Here is a tiny trained network, its code and every weight. The questions are about switching its units off for an input and a target symbol, where a switched-off unit gives its printed mean instead of its output.

import numpy as np


def w(rows, s, z=0):
    codes = np.array(rows[::2]) - 128.0
    scale = np.full(codes.shape[1], s)
    scale[-1] = z or s
    return codes * scale


def norm(h):
    return h / np.sqrt((h * h).mean(-1, keepdims=True) + 1e-5)


def f(y):
    return np.maximum(y, 0)


def softmax(a):
    e = np.exp(a - a.max(-1, keepdims=True))
    return e / e.sum(-1, keepdims=True)


def log_softmax(a):
    a = a - a.max(-1, keepdims=True)
    return a - np.log(np.exp(a).sum(-1, keepdims=True))


def net(x, mask):
    ids = ['γεζημξστφψ'.index(c) for c in x.split()]
    T = len(ids)
    res = E[ids] + P[:T]
    r = norm(res)
    for j in range(2):
        rows = slice(3 * j, 3 * j + 3)
        q, k, v = (r @ M[0][rows].T for M in (Q, K, V))
        z = softmax(np.where(np.tri(T) > 0, q @ k.T / 3**0.5, -1e9)) @ v
        o = O[0][rows]
        res = res + np.where(mask[j], z, o[:, -1]) @ o[:, :-1]
    y = f(norm(res) @ A[0][:, :-1].T + A[0][:, -1])
    res = res + np.where(mask[2:6], y, B[0][:, -1]) @ B[0][:, :-1]
    return log_softmax(norm(res)[-1] @ U[:, :-1].T + U[:, -1])


Q, K, V, O, A, B = {}, {}, {}, {}, {}, {}
E = w([
[165,63,94,146,133,82],'γ',
[116,113,218,166,174,15],'ε',
[141,105,116,91,23,109],'ζ',
[119,94,177,61,137,109],'η',
[146,101,2,178,109,123],'μ',
[14,229,166,156,164,153],'ξ',
[55,161,171,159,89,36],'σ',
[134,75,82,118,120,146],'τ',
[97,54,123,166,132,124],'φ',
[71,135,68,111,70,146],'ψ',
],0.0086)
P = w([
[27,87,51,89,175,99],'0',
[170,152,150,251,153,174],'1',
[116,177,99,174,122,163],'2',
[80,142,108,54,122,151],'3',
[124,128,87,76,79,143],'4',
[96,152,81,78,68,140],'5',
],0.0026)
Q[0] = w([
[197,202,113,17,1,64],'h0',
[173,218,211,221,189,155],'h0',
[42,25,104,31,83,43],'h0',
[113,150,118,127,206,162],'h1',
[99,98,135,24,149,122],'h1',
[128,179,93,121,73,114],'h1',
],0.0067)
K[0] = w([
[49,62,76,70,117,64],'h0',
[25,125,142,171,235,134],'h0',
[211,172,158,68,3,120],'h0',
[181,105,122,160,105,134],'h1',
[219,196,197,116,150,134],'h1',
[89,119,88,94,124,59],'h1',
],0.0072)
V[0] = w([
[141,155,78,130,74,10],'h0',
[180,130,192,104,186,55],'h0',
[62,123,169,227,178,142],'h0',
[126,193,138,28,240,158],'h1',
[162,101,143,111,8,194],'h1',
[132,133,128,70,2,49],'h1',
],0.0051)
O[0] = w([
[226,207,127,182,115,41,183],'h0',
[156,91,151,58,181,78,62],'h0',
[25,95,91,79,80,76,99],'h0',
[99,168,184,242,147,187,2],'h1',
[128,1,72,115,83,47,125],'h1',
[91,11,116,117,30,167,146],'h1',
],0.005,0.0043)
A[0] = w([
[253,172,98,131,94,63,27],'n0',
[234,30,161,140,217,118,107],'n1',
[155,97,40,83,107,198,207],'n2',
[247,140,199,159,164,201,9],'n3',
],0.0052,0.0012)
B[0] = w([
[71,184,104,26,204,135,246],'n0',
[155,188,94,26,2,187,213],'n1',
[233,128,249,229,192,180,254],'n2',
[102,43,13,196,135,159,155],'n3',
],0.0051,0.0037)
U = w([
[123,114,255,10,126,242,81],'γ',
[56,245,142,126,149,213,162],'ε',
[96,5,57,115,92,117,253],'ζ',
[101,169,123,215,6,210,49],'η',
[173,147,223,96,219,38,118],'μ',
[146,205,17,196,192,121,63],'ξ',
[194,110,223,184,224,193,138],'σ',
[165,138,150,115,63,114,42],'τ',
[167,228,64,5,145,93,112],'φ',
[99,162,149,133,29,44,23],'ψ',
],0.0068,0.0046)

Each question gives the input, a string of symbols that net reads in full, and the target symbol t.
The units are the heads (3 rows each of Q, K, V and O) and the neurons (one row each of A and B). Each row of codes is followed by its name. A weight is (code - 128) times the scale printed after its matrix; where a second scale follows, it is the last column's (O, A, B and U).
mask holds one flag per unit, heads first, then neurons. A switched-off unit (its flag False) gives its mean, the last column of its rows in O or B, instead of its output. The means were averaged over made-up inputs and are rounded, as every weight is.
A unit's drop is (log p(t) with every unit on - log p(t) with that unit switched off) / (log p(t) with every unit on - log p(t) with every unit switched off).
The circuit of an input: a set's keep is (log p(t) with only the set's units on - log p(t) with every unit switched off) / (log p(t) with every unit on - log p(t) with every unit switched off). Starting from all 6 units, units are removed one at a time, each time the one whose removal leaves the highest keep (on an exact tie, the one counted first), for as long as the keep stays at least 0.8.
circuit, biggest first: the units of the circuit, biggest drop first
unit that matters most: the unit with the biggest drop
k most important neurons: the k neurons with the biggest drops, biggest first
heads that matter: for each layer, one digit per head in row order, 1 if its drop is at least 0.15 and else 0, layers parted by /
drop of u: that unit's drop, to one decimal
input ζ ζ ζ η, target ζ: unit that matters most : h1
input φ η τ φ, target γ: heads that matter : 10
input φ φ φ ξ ψ, target η: heads that matter : 00
input ζ η τ η φ ψ, target η: circuit, biggest first : h1, h0
input ε ξ φ τ γ, target φ: 2 most important neurons : n0, n1
input σ φ ζ φ, target φ: circuit, biggest first : h0, n0, n1
input ζ τ φ φ φ, target φ: heads that matter : 11
input φ ξ η γ τ, target σ: heads that matter : 00
input φ η φ φ γ, target φ: circuit, biggest first : n0, h1
input ζ η φ ζ η, target ζ: heads that matter : 11
input ξ φ η φ, target γ: heads that matter : 11
input φ φ ψ η φ, target σ: heads that matter : 10
input φ φ ψ ξ φ, target η: drop of h0 : 0.2
input μ φ φ φ μ φ, target ξ: unit that matters most : h0
input φ σ φ γ τ, target σ: drop of n2 : 0.8
input ζ ζ ζ, target ζ: drop of h0 : -0.2
